Here is a tiny trained network, its code and every weight. The questions are about switching its units off for an input and a class, where a switched-off unit gives its printed mean instead of its output.

import numpy as np


def w(rows, s, z=0):
    codes = np.array(rows[::2]) - 128.0
    scale = np.full(codes.shape[1], s)
    scale[-1] = z or s
    return codes * scale


def norm(h):
    return h / np.sqrt((h * h).mean(-1, keepdims=True) + 1e-5)


def f(y):
    return np.maximum(y, 0)


def log_softmax(a):
    a = a - a.max(-1, keepdims=True)
    return a - np.log(np.exp(a).sum(-1, keepdims=True))


def net(x, mask):
    res = np.array(x, float).reshape(1, 2) / 4 @ E
    u = 0
    for l in range(2):
        y = f(norm(res) @ A[l][:, :-1].T + A[l][:, -1])
        res = res + np.where(mask[u : u + 8], y, B[l][:, -1]) @ B[l][:, :-1]
        u += 8
    return log_softmax(norm(res)[-1] @ U[:, :-1].T + U[:, -1])


A, B = {}, {}
E = w([
[170,73,124,246,254,75,165,124],'x0',
[69,127,66,214,39,137,158,172],'x1',
],0.01)
A[0] = w([
[89,125,123,129,219,6,156,162,102],'L0N1',
[97,72,128,151,129,173,134,144,146],'L0N2',
[148,229,152,51,81,111,96,146,176],'L0N3',
[85,149,177,170,15,91,127,58,156],'L0N4',
[61,57,187,55,159,19,82,66,254],'L0N5',
[95,151,25,145,109,159,166,161,91],'L0N6',
[139,94,125,254,127,76,185,87,185],'L0N7',
[146,185,63,134,101,157,138,115,118],'L0N8',
],0.0067,0.002)
B[0] = w([
[175,129,75,126,105,168,162,94,206],'L0N1',
[57,154,165,154,155,151,78,77,159],'L0N2',
[220,125,93,165,191,182,171,84,253],'L0N3',
[73,133,55,185,103,90,128,133,208],'L0N4',
[44,169,140,161,75,120,123,154,222],'L0N5',
[160,110,206,136,164,97,165,216,201],'L0N6',
[109,106,106,127,134,168,79,130,249],'L0N7',
[103,141,255,78,160,120,64,65,170],'L0N8',
],0.0081,0.0066)
A[1] = w([
[156,175,130,16,2,174,86,146,255],'L1N1',
[152,120,222,65,137,131,150,65,253],'L1N2',
[176,160,94,164,110,200,94,158,157],'L1N3',
[137,103,128,106,4,174,63,138,214],'L1N4',
[172,113,224,67,180,75,139,125,64],'L1N5',
[57,179,121,190,137,178,102,105,109],'L1N6',
[79,118,214,114,132,139,82,100,73],'L1N7',
[181,181,225,73,141,69,97,117,147],'L1N8',
],0.0086,0.00093)
B[1] = w([
[151,54,119,175,175,94,109,88,255],'L1N1',
[49,145,89,129,123,122,180,162,202],'L1N2',
[184,161,148,105,75,83,97,106,206],'L1N3',
[135,119,117,163,202,176,132,164,203],'L1N4',
[92,96,123,128,90,144,133,169,174],'L1N5',
[104,170,162,9,132,126,174,106,217],'L1N6',
[172,219,78,109,130,129,110,56,150],'L1N7',
[110,133,169,178,67,108,134,219,182],'L1N8',
],0.011,0.0085)
U = w([
[182,53,78,175,207,191,131,73,212],'0',
[36,114,153,142,130,142,200,248,191],'1',
[147,195,149,35,109,131,166,64,201],'2',
[155,87,137,99,94,117,114,164,5],'3',
[148,83,164,110,99,91,59,156,3],'4',
[163,93,153,107,99,113,92,169,3],'5',
[155,102,154,112,85,100,92,155,4],'6',
],0.016,0.0056)

Each question gives the input, the list of numbers given to net, and the class t.
The units are the neurons (one row each of A and B). Each row of codes is followed by its name. A weight is (code - 128) times the scale printed after its matrix; where a second scale follows, it is the last column's (A, B and U).
mask holds one flag per neuron, layer by layer. A switched-off neuron (its flag False) gives its mean, the last column of its row in B, instead of its output. The means were averaged over made-up inputs and are rounded, as every weight is.
A unit's drop is (log p(t) with every unit on - log p(t) with that unit switched off) / (log p(t) with every unit on - log p(t) with every unit switched off).
The circuit of an input: a set's keep is (log p(t) with only the set's units on - log p(t) with every unit switched off) / (log p(t) with every unit on - log p(t) with every unit switched off). Starting from the 12 units with the biggest drops (on a tie, the unit counted first), units are removed one at a time, each time the one whose removal leaves the highest keep (on an exact tie, the one counted first), for as long as the keep stays at least 0.8.
units of the circuit, in order: the units of the circuit, biggest drop first
top k neurons: the k neurons with the biggest drops, biggest first
k most important neurons of layer l: the k neurons of layer l with the biggest drops, biggest first
drop when u is switched off: that unit's drop, to one decimal
input [-8,-5], class 0: units of the circuit, in order -> (L1N1)
input [7,-8], class 1: units of the circuit, in order -> (L0N3 L1N1 L1N5)
input [-1,2], class 2: top 2 neurons -> (L0N4 L0N8)
input [-4,3], class 0: 2 most important neurons of layer 1 -> (L1N1 L1N4)
input [0,3], class 2: top 3 neurons -> (L0N8 L0N2 L1N7)
input [-2,-4], class 1: top 2 neurons -> (L0N7 L0N4)
input [-3,1], class 2: top 3 neurons -> (L0N3 L0N4 L0N1)
input [-3,2], class 2: top 2 neurons -> (L0N4 L0N3)
input [2,0], class 2: top 2 neurons -> (L1N1 L0N3)
input [0,-3], class 2: top 2 neurons -> (L0N5 L0N6)
input [2,2], class 2: top 2 neurons -> (L1N1 L1N6)
input [3,-4], class 1: top 3 neurons -> (L0N3 L0N4 L1N1)
input [2,3], class 2: top 2 neurons -> (L1N6 L0N7)
input [3,-2], class 2: 2 most important neurons of layer 1 -> (L1N1 L1N4)
input [6,-8], class 1: top neuron -> (L0N3)
input [-4,2], class 0: top 2 neurons -> (L1N1 L1N4)
input [-7,0], class 0: drop when L1N1 is switched off -> 0.1
input [-7,-3], class 0: drop when L1N1 is switched off -> 0.4
input [2,-5], class 1: drop when L1N4 is switched off -> 0.0
input [-5,-7], class 1: most important neuron of layer 0 -> (L0N7)
